Below are the code and all the weights of a small trained network. Each question names an input and a class and asks about switching units off, where a switched-off unit gives its printed mean instead of its output.

import numpy as np


def w(rows, s, z=0):
    codes = np.array(rows[::2]) - 128.0
    scale = np.full(codes.shape[1], s)
    scale[-1] = z or s
    return codes * scale


def f(y):
    return y / 2 * (1 + np.tanh(0.7978845608 * (y + 0.044715 * y**3)))


def log_softmax(a):
    a = a - a.max(-1, keepdims=True)
    return a - np.log(np.exp(a).sum(-1, keepdims=True))


def net(x, mask):
    res = np.array(x, float).reshape(1, 8) / 4 @ E
    y = f(res @ A[0][:, :-1].T + A[0][:, -1])
    res = res + np.where(mask, y, B[0][:, -1]) @ B[0][:, :-1]
    return log_softmax(res[-1] @ U[:, :-1].T + U[:, -1])


A, B = {}, {}
E = w([
[110,204,166],'x0',
[128,128,129],'x1',
[6,92,157],'x2',
[128,127,128],'x3',
[128,128,128],'x4',
[128,128,129],'x5',
[128,128,128],'x6',
[82,156,45],'x7',
],0.017)
A[0] = w([
[153,187,105,163],'neuron 1',
[62,75,187,171],'neuron 2',
[185,183,79,188],'neuron 3',
[169,162,86,161],'neuron 4',
[233,146,122,230],'neuron 5',
[32,157,139,143],'neuron 6',
[67,114,85,116],'neuron 7',
[236,134,139,191],'neuron 8',
[105,71,254,143],'neuron 9',
[122,182,179,139],'neuron 10',
[241,179,176,151],'neuron 11',
[203,127,161,160],'neuron 12',
[102,210,157,174],'neuron 13',
[59,66,148,199],'neuron 14',
[182,170,55,166],'neuron 15',
[149,43,90,254],'neuron 16',
[119,208,156,198],'neuron 17',
[99,55,181,171],'neuron 18',
],0.017,0.0087)
B[0] = w([
[185,152,136,183],'neuron 1',
[99,212,106,209],'neuron 2',
[240,126,126,221],'neuron 3',
[236,101,97,193],'neuron 4',
[138,44,168,251],'neuron 5',
[76,134,201,211],'neuron 6',
[4,84,98,180],'neuron 7',
[89,61,146,240],'neuron 8',
[179,195,66,215],'neuron 9',
[166,155,171,170],'neuron 10',
[146,102,182,238],'neuron 11',
[47,68,164,200],'neuron 12',
[144,123,176,192],'neuron 13',
[61,156,88,211],'neuron 14',
[198,114,100,221],'neuron 15',
[83,42,72,218],'neuron 16',
[195,170,195,192],'neuron 17',
[133,173,85,193],'neuron 18',
],0.013,0.021)
U = w([
[110,62,108,253],'0',
[145,122,180,43],'1',
[179,90,14,23],'2',
[207,165,109,220],'3',
[127,172,4,248],'4',
[136,231,128,49],'5',
[72,127,67,28],'6',
[77,164,190,124],'7',
],0.016,0.0048)

Each question gives the input, the list of numbers given to net, and the class t.
The units are the neurons (one row each of A and B). Each row of codes is followed by its name. A weight is (code - 128) times the scale printed after its matrix; where a second scale follows, it is the last column's (A, B and U).
mask holds one flag per neuron, in row order. A switched-off neuron (its flag False) gives its mean, the last column of its row in B, instead of its output. The means were averaged over made-up inputs and are rounded, as every weight is.
A unit's drop is (log p(t) with every unit on - log p(t) with that unit switched off) / (log p(t) with every unit on - log p(t) with every unit switched off).
The circuit of an input: a set's keep is (log p(t) with only the set's units on - log p(t) with every unit switched off) / (log p(t) with every unit on - log p(t) with every unit switched off). Starting from the 12 units with the biggest drops (on a tie, the unit counted first), units are removed one at a time, each time the one whose removal leaves the highest keep (on an exact tie, the one counted first), for as long as the keep stays at least 0.8.
circuit, biggest first: the units of the circuit, biggest drop first
unit that matters most: the unit with the biggest drop
k most important neurons: the k neurons with the biggest drops, biggest first
drop when u is switched off: that unit's drop, to one decimal
input [6,2,6,-6,4,2,2,3], class 7: circuit, biggest first	(neuron 6)
input [-5,-5,-6,0,-4,3,0,0], class 0: 2 most important neurons	(neuron 8; neuron 12)
input [7,-6,1,-2,7,7,2,-2], class 5: 2 most important neurons	(neuron 5; neuron 8)
input [5,-5,8,8,0,-7,3,1], class 7: 4 most important neurons	(neuron 6; neuron 7; neuron 3; neuron 15)
input [8,0,-4,-6,6,2,-4,-1], class 1: 2 most important neurons	(neuron 9; neuron 11)
input [7,-4,5,7,-2,-3,7,1], class 7: 2 most important neurons	(neuron 6; neuron 3)
input [-5,3,1,-7,0,4,-1,7], class 6: 2 most important neurons	(neuron 7; neuron 5)
input [5,-7,1,-4,-4,2,-1,6], class 7: 2 most important neurons	(neuron 6; neuron 9)
input [-2,-6,1,0,-8,4,5,1], class 6: 2 most important neurons	(neuron 9; neuron 3)
input [0,-2,-7,1,2,5,-1,-6], class 0: 3 most important neurons	(neuron 8; neuron 12; neuron 5)
input [7,-2,1,7,-4,-3,7,2], class 7: 2 most important neurons	(neuron 9; neuron 6)
input [1,-5,5,-8,4,-6,0,6], class 7: 2 most important neurons	(neuron 6; neuron 16)
input [1,1,-7,0,7,-4,-3,-5], class 1: 2 most important neurons	(neuron 11; neuron 16)
input [3,-2,-1,5,6,4,-3,1], class 3: unit that matters most	neuron 12
input [1,-3,6,6,1,-2,7,3], class 7: 2 most important neurons	(neuron 6; neuron 16)
input [-5,-3,1,-4,-5,8,-4,-6], class 4: drop when neuron 9 is switched off	0.3
input [7,2,5,-1,3,-6,5,1], class 7: drop when neuron 6 is switched off	4.0
input [7,3,3,-3,1,-1,5,0], class 5: drop when neuron 5 is switched off	0.4
